Below are the code and all the weights of a small trained network. Each question names an input and a class and asks about switching units off, where a switched-off unit gives its printed mean instead of its output.

import numpy as np


def w(rows, s, z=0):
    codes = np.array(rows[::2]) - 128.0
    scale = np.full(codes.shape[1], s)
    scale[-1] = z or s
    return codes * scale


def norm(h):
    return h / np.sqrt((h * h).mean(-1, keepdims=True) + 1e-5)


def f(y):
    return np.maximum(y, 0)


def log_softmax(a):
    a = a - a.max(-1, keepdims=True)
    return a - np.log(np.exp(a).sum(-1, keepdims=True))


def net(x, mask):
    res = np.array(x, float).reshape(1, 6) / 4 @ E
    u = 0
    for l in range(2):
        y = f(norm(res) @ A[l][:, :-1].T + A[l][:, -1])
        res = res + np.where(mask[u : u + 6], y, B[l][:, -1]) @ B[l][:, :-1]
        u += 6
    return log_softmax(norm(res)[-1] @ U[:, :-1].T + U[:, -1])


A, B = {}, {}
E = w([
[83,90,166,155,157,164,168,16,204,113],'x0',
[105,147,104,110,130,146,140,125,129,145],'x1',
[153,113,145,125,93,135,133,125,129,145],'x2',
[139,115,127,102,131,134,166,138,123,109],'x3',
[89,1,82,71,104,141,61,67,142,45],'x4',
[209,153,102,88,146,242,67,184,203,144],'x5',
],0.0085)
A[0] = w([
[100,109,42,75,48,83,98,136,101,112,11],'L0N0',
[41,60,107,69,67,71,90,88,64,83,136],'L0N1',
[140,42,29,118,124,197,45,136,139,89,2],'L0N2',
[87,87,55,187,55,110,82,225,44,56,55],'L0N3',
[53,166,168,149,109,2,205,144,79,174,127],'L0N4',
[87,94,107,169,128,100,195,116,164,166,137],'L0N5',
],0.0072,0.0038)
B[0] = w([
[141,115,163,164,146,141,168,148,90,187,176],'L0N0',
[146,85,58,185,165,198,140,74,84,123,251],'L0N1',
[139,188,199,18,118,35,130,147,137,152,224],'L0N2',
[169,84,158,113,166,126,157,119,97,170,201],'L0N3',
[165,112,150,12,142,75,124,151,150,136,254],'L0N4',
[135,138,131,118,87,157,89,93,164,110,185],'L0N5',
],0.011,0.007)
A[1] = w([
[149,235,127,97,129,96,139,220,179,108,244],'L1N0',
[147,148,154,140,166,104,136,88,215,154,137],'L1N1',
[207,174,62,82,103,77,78,254,34,104,169],'L1N2',
[120,86,160,66,162,99,143,52,146,88,63],'L1N3',
[177,160,133,110,164,225,48,165,170,124,254],'L1N4',
[101,122,172,53,101,66,128,87,135,151,218],'L1N5',
],0.0076,0.0018)
B[1] = w([
[122,64,146,167,115,143,116,66,129,124,255],'L1N0',
[176,112,137,67,162,160,170,101,138,84,193],'L1N1',
[109,150,12,147,66,129,80,133,117,115,252],'L1N2',
[104,180,143,201,101,111,102,162,173,135,223],'L1N3',
[139,156,143,198,164,96,191,163,94,133,230],'L1N4',
[53,143,152,88,123,142,103,191,130,109,235],'L1N5',
],0.011,0.0087)
U = w([
[141,136,85,19,69,54,37,193,82,153,169],'0',
[73,157,242,60,123,108,114,132,224,99,222],'1',
[146,29,131,127,165,114,135,108,6,181,21],'2',
[67,60,111,163,94,150,89,27,129,74,129],'3',
[157,167,67,231,52,144,122,170,94,150,170],'4',
[202,168,186,164,188,177,190,106,154,117,3],'5',
],0.013,0.0021)

Each question gives the input, the list of numbers given to net, and the class t.
The units are the neurons (one row each of A and B). Each row of codes is followed by its name. A weight is (code - 128) times the scale printed after its matrix; where a second scale follows, it is the last column's (A, B and U).
mask holds one flag per neuron, layer by layer. A switched-off neuron (its flag False) gives its mean, the last column of its row in B, instead of its output. The means were averaged over made-up inputs and are rounded, as every weight is.
A unit's drop is (log p(t) with every unit on - log p(t) with that unit switched off) / (log p(t) with every unit on - log p(t) with every unit switched off).
The circuit of an input: a set's keep is (log p(t) with only the set's units on - log p(t) with every unit switched off) / (log p(t) with every unit on - log p(t) with every unit switched off). Starting from all 12 units, units are removed one at a time, each time the one whose removal leaves the highest keep (on an exact tie, the one counted first), for as long as the keep stays at least 0.8.
circuit, biggest first: the units of the circuit, biggest drop first
k most important neurons: the k neurons with the biggest drops, biggest first
top k neurons in layer l: the k neurons of layer l with the biggest drops, biggest first
drop of u: that unit's drop, to one decimal
input [-7,3,1,-5,1,-7], class 2: circuit, biggest first	[L0N3]
input [-1,-3,6,-8,1,0], class 2: circuit, biggest first	[L0N4 L1N2 L1N3]
input [-6,-4,2,-6,-7,-2], class 0: 2 most important neurons	[L0N4 L0N1]
input [-7,1,8,-8,-3,2], class 4: 2 most important neurons	[L0N2 L0N4]
input [4,-6,-7,-4,0,0], class 1: top 2 neurons in layer 1	[L1N2 L1N0]
input [-8,-5,4,1,-1,1], class 4: 2 most important neurons	[L0N2 L0N4]
input [-3,-4,5,-6,4,0], class 2: 2 most important neurons	[L0N1 L0N3]
input [0,-2,6,-8,4,-4], class 2: top 2 neurons in layer 1	[L1N2 L1N0]
input [0,4,-7,-6,4,-1], class 2: top 2 neurons in layer 1	[L1N2 L1N0]
input [-7,6,5,1,2,-7], class 2: 3 most important neurons	[L0N1 L0N3 L0N0]
input [-8,-2,-1,7,2,-1], class 2: 2 most important neurons	[L0N3 L0N0]
input [1,7,1,-6,5,6], class 1: top 2 neurons in layer 0	[L0N2 L0N4]
input [7,0,-1,-6,-1,4], class 5: 2 most important neurons	[L0N2 L0N4]
input [8,-3,2,5,5,8], class 1: circuit, biggest first	[L0N2]
input [-1,-7,-1,-4,3,-5], class 2: top 2 neurons in layer 0	[L0N1 L0N3]
input [0,6,-5,8,-8,-1], class 0: 2 most important neurons	[L0N4 L1N2]
input [-5,-7,-5,3,-1,3], class 4: top 2 neurons in layer 0	[L0N4 L0N2]
input [-8,5,7,-7,-8,-8], class 0: drop of L0N4	0.5
input [-3,6,-4,8,8,-8], class 2: top 3 neurons in layer 0	[L0N1 L0N0 L0N3]
input [-3,7,3,3,-5,-3], class 0: drop of L0N4	0.5
input [-3,-1,3,-1,-6,-6], class 0: drop of L0N4	0.2
input [-4,1,-2,7,4,-1], class 2: top neuron in layer 0	[L0N1]
